Here is a tiny trained network, its code and every weight. The questions are about switching its units off for an input and a class, where a switched-off unit gives its printed mean instead of its output.

import numpy as np


def w(rows, s, z=0):
    codes = np.array(rows[::2]) - 128.0
    scale = np.full(codes.shape[1], s)
    scale[-1] = z or s
    return codes * scale


def f(y):
    return y / 2 * (1 + np.tanh(0.7978845608 * (y + 0.044715 * y**3)))


def log_softmax(a):
    a = a - a.max(-1, keepdims=True)
    return a - np.log(np.exp(a).sum(-1, keepdims=True))


def net(x, mask):
    res = np.array(x, float).reshape(1, 8) / 4 @ E
    y = f(res @ A[0][:, :-1].T + A[0][:, -1])
    res = res + np.where(mask, y, B[0][:, -1]) @ B[0][:, :-1]
    return log_softmax(res[-1] @ U[:, :-1].T + U[:, -1])


A, B = {}, {}
E = w([
[150,213,65,41,216,190,46,69],'x0',
[122,132,128,126,120,121,116,132],'x1',
[194,66,2,85,52,93,130,84],'x2',
[142,139,142,129,115,115,112,125],'x3',
[136,138,137,130,117,117,115,124],'x4',
[145,140,97,253,84,231,66,130],'x5',
[154,140,151,130,115,115,108,122],'x6',
[171,128,61,209,251,29,93,195],'x7',
],0.0099)
A[0] = w([
[89,105,141,205,98,70,165,104,96],'n0',
[104,154,100,177,115,158,109,126,4],'n1',
[79,161,163,74,73,170,163,81,97],'n2',
[130,96,143,96,143,122,119,132,17],'n3',
[120,121,122,145,131,169,156,102,92],'n4',
[117,117,164,112,105,168,120,94,71],'n5',
[143,155,108,110,151,146,134,128,23],'n6',
[144,151,71,156,197,47,106,177,131],'n7',
[180,86,28,118,97,120,106,79,70],'n8',
[156,146,94,248,117,214,73,116,49],'n9',
[66,155,202,139,165,148,111,148,71],'n10',
[143,151,105,75,174,162,76,81,90],'n11',
[121,136,149,61,170,42,184,57,2],'n12',
[78,151,132,98,95,194,132,70,128],'n13',
[107,39,184,130,66,77,174,216,95],'n14',
[90,143,105,169,127,135,124,95,68],'n15',
[62,121,178,92,172,79,121,112,96],'n16',
[73,188,166,162,166,149,114,137,85],'n17',
[154,143,71,248,208,78,119,161,120],'n18',
[97,109,164,78,69,151,121,77,120],'n19',
[162,121,126,168,189,89,124,120,75],'n20',
[132,83,50,122,85,111,113,90,58],'n21',
[74,143,118,121,72,148,121,69,125],'n22',
[110,234,97,103,170,151,99,74,95],'n23',
[173,79,51,96,72,118,131,94,81],'n24',
[93,127,124,144,138,147,174,137,86],'n25',
[82,176,186,158,145,138,121,122,88],'n26',
[79,147,103,126,105,116,118,149,76],'n27',
[133,135,119,206,96,157,121,108,52],'n28',
[135,170,96,92,160,182,77,81,86],'n29',
[94,113,117,173,110,173,79,115,64],'n30',
[108,144,102,98,151,152,92,133,60],'n31',
[113,132,121,120,114,153,144,116,36],'n32',
[151,110,151,56,157,61,165,180,60],'n33',
[145,94,160,166,80,127,162,169,81],'n34',
[141,175,110,43,169,129,103,120,100],'n35',
[115,146,155,152,80,156,182,94,136],'n36',
[129,122,101,110,111,132,122,161,66],'n37',
[110,139,165,93,55,175,150,147,108],'n38',
[101,204,173,156,172,184,155,179,86],'n39',
],0.012,0.0046)
B[0] = w([
[101,143,96,193,182,147,106,62,195],'n0',
[134,161,85,106,96,155,152,140,151],'n1',
[155,93,170,108,161,166,67,148,218],'n2',
[130,116,113,133,84,132,136,134,130],'n3',
[128,130,113,92,147,139,129,136,142],'n4',
[104,79,149,118,138,116,97,172,167],'n5',
[127,154,169,160,127,154,138,121,137],'n6',
[100,44,223,94,162,173,59,210,235],'n7',
[189,144,159,136,141,58,202,174,211],'n8',
[92,184,45,36,7,203,179,92,221],'n9',
[196,149,142,142,149,43,238,165,191],'n10',
[101,133,111,187,163,118,105,66,195],'n11',
[76,185,66,56,2,177,158,140,204],'n12',
[95,59,167,117,130,126,89,170,205],'n13',
[68,176,91,214,164,146,105,32,252],'n14',
[129,166,106,108,103,111,123,143,137],'n15',
[153,167,73,58,76,125,198,101,182],'n16',
[202,124,104,147,123,47,187,152,185],'n17',
[124,41,187,98,139,164,50,165,249],'n18',
[138,74,183,117,143,144,86,198,207],'n19',
[114,95,177,118,141,142,100,159,179],'n20',
[178,167,132,132,146,64,198,162,187],'n21',
[136,94,155,96,168,141,116,129,184],'n22',
[91,112,119,199,163,124,116,59,201],'n23',
[231,151,150,157,150,39,187,154,211],'n24',
[127,112,134,154,131,120,140,131,144],'n25',
[196,138,101,118,137,53,163,150,178],'n26',
[122,126,110,118,132,107,136,112,124],'n27',
[103,169,74,107,70,185,136,124,167],'n28',
[103,156,123,193,159,143,83,86,199],'n29',
[134,177,112,94,71,162,153,141,166],'n30',
[99,141,127,168,138,121,137,105,152],'n31',
[142,114,142,120,125,137,124,122,136],'n32',
[76,172,98,90,41,176,133,133,208],'n33',
[91,144,125,194,150,135,113,92,187],'n34',
[69,165,97,181,130,139,117,63,192],'n35',
[120,119,131,126,182,146,75,149,185],'n36',
[172,130,104,122,134,119,119,105,129],'n37',
[114,93,168,93,171,139,80,145,202],'n38',
[187,138,131,124,142,46,181,149,198],'n39',
],0.0081,0.016)
U = w([
[106,63,176,65,168,123,52,161,252],'0',
[65,161,105,239,168,103,104,24,95],'1',
[209,158,126,111,148,2,198,143,10],'2',
[77,185,78,12,46,149,146,101,154],'3',
],0.012,0.0015)

Each question gives the input, the list of numbers given to net, and the class t.
The units are the neurons (one row each of A and B). Each row of codes is followed by its name. A weight is (code - 128) times the scale printed after its matrix; where a second scale follows, it is the last column's (A, B and U).
mask holds one flag per neuron, in row order. A switched-off neuron (its flag False) gives its mean, the last column of its row in B, instead of its output. The means were averaged over made-up inputs and are rounded, as every weight is.
A unit's drop is (log p(t) with every unit on - log p(t) with that unit switched off) / (log p(t) with every unit on - log p(t) with every unit switched off).
most important unit: the unit with the biggest drop
k most important neurons: the k neurons with the biggest drops, biggest first
drop when u is switched off: that unit's drop, to one decimal
input [5,7,1,-7,-5,4,-7,-5], class 0: most important unit -> n14
input [6,0,-8,8,-2,-8,0,1], class 2: 3 most important neurons -> (n10, n17, n39)
input [3,2,7,7,1,-6,7,-7], class 0: 3 most important neurons -> (n19, n2, n13)
input [-7,5,1,1,-7,0,-1,7], class 0: 2 most important neurons -> (n18, n7)
input [-7,3,-8,-3,1,0,-4,4], class 2: 3 most important neurons -> (n10, n39, n17)
input [-5,8,6,4,4,-7,1,-1], class 3: 2 most important neurons -> (n12, n33)
input [-4,5,7,8,5,-6,-7,-4], class 2: 2 most important neurons -> (n24, n9)
input [5,5,-4,5,7,-8,-1,-8], class 0: 3 most important neurons -> (n2, n19, n9)
input [-6,2,5,-4,-2,-1,-4,7], class 0: 2 most important neurons -> (n7, n18)
input [8,3,7,3,2,-6,-4,7], class 1: 2 most important neurons -> (n35, n11)
input [1,4,-4,4,-5,5,5,-3], class 3: 3 most important neurons -> (n9, n24, n8)
input [-2,3,7,-5,-8,5,-5,6], class 2: 2 most important neurons -> (n8, n24)
input [0,-8,-1,2,1,6,3,6], class 0: 2 most important neurons -> (n18, n7)
input [-5,4,2,4,8,-1,7,5], class 0: most important unit -> n7
input [4,-2,2,-6,8,6,-7,6], class 0: 4 most important neurons -> (n18, n7, n12, n33)
input [7,-4,5,1,-2,-7,2,-1], class 1: 3 most important neurons -> (n11, n35, n23)
input [-8,3,8,7,-2,-4,6,5], class 1: 2 most important neurons -> (n14, n0)
input [-4,-2,5,-3,-8,4,5,2], class 2: drop when n21 is switched off -> 0.2
input [-1,7,2,7,1,6,-7,-6], class 0: drop when n5 is switched off -> 0.2
input [4,0,1,5,5,7,1,0], class 3: drop when n9 is switched off -> 1.1
input [-2,1,-1,1,6,-8,6,-6], class 3: most important unit -> n12
input [-8,8,-7,0,-7,1,-7,-6], class 1: drop when n14 is switched off -> 3.4
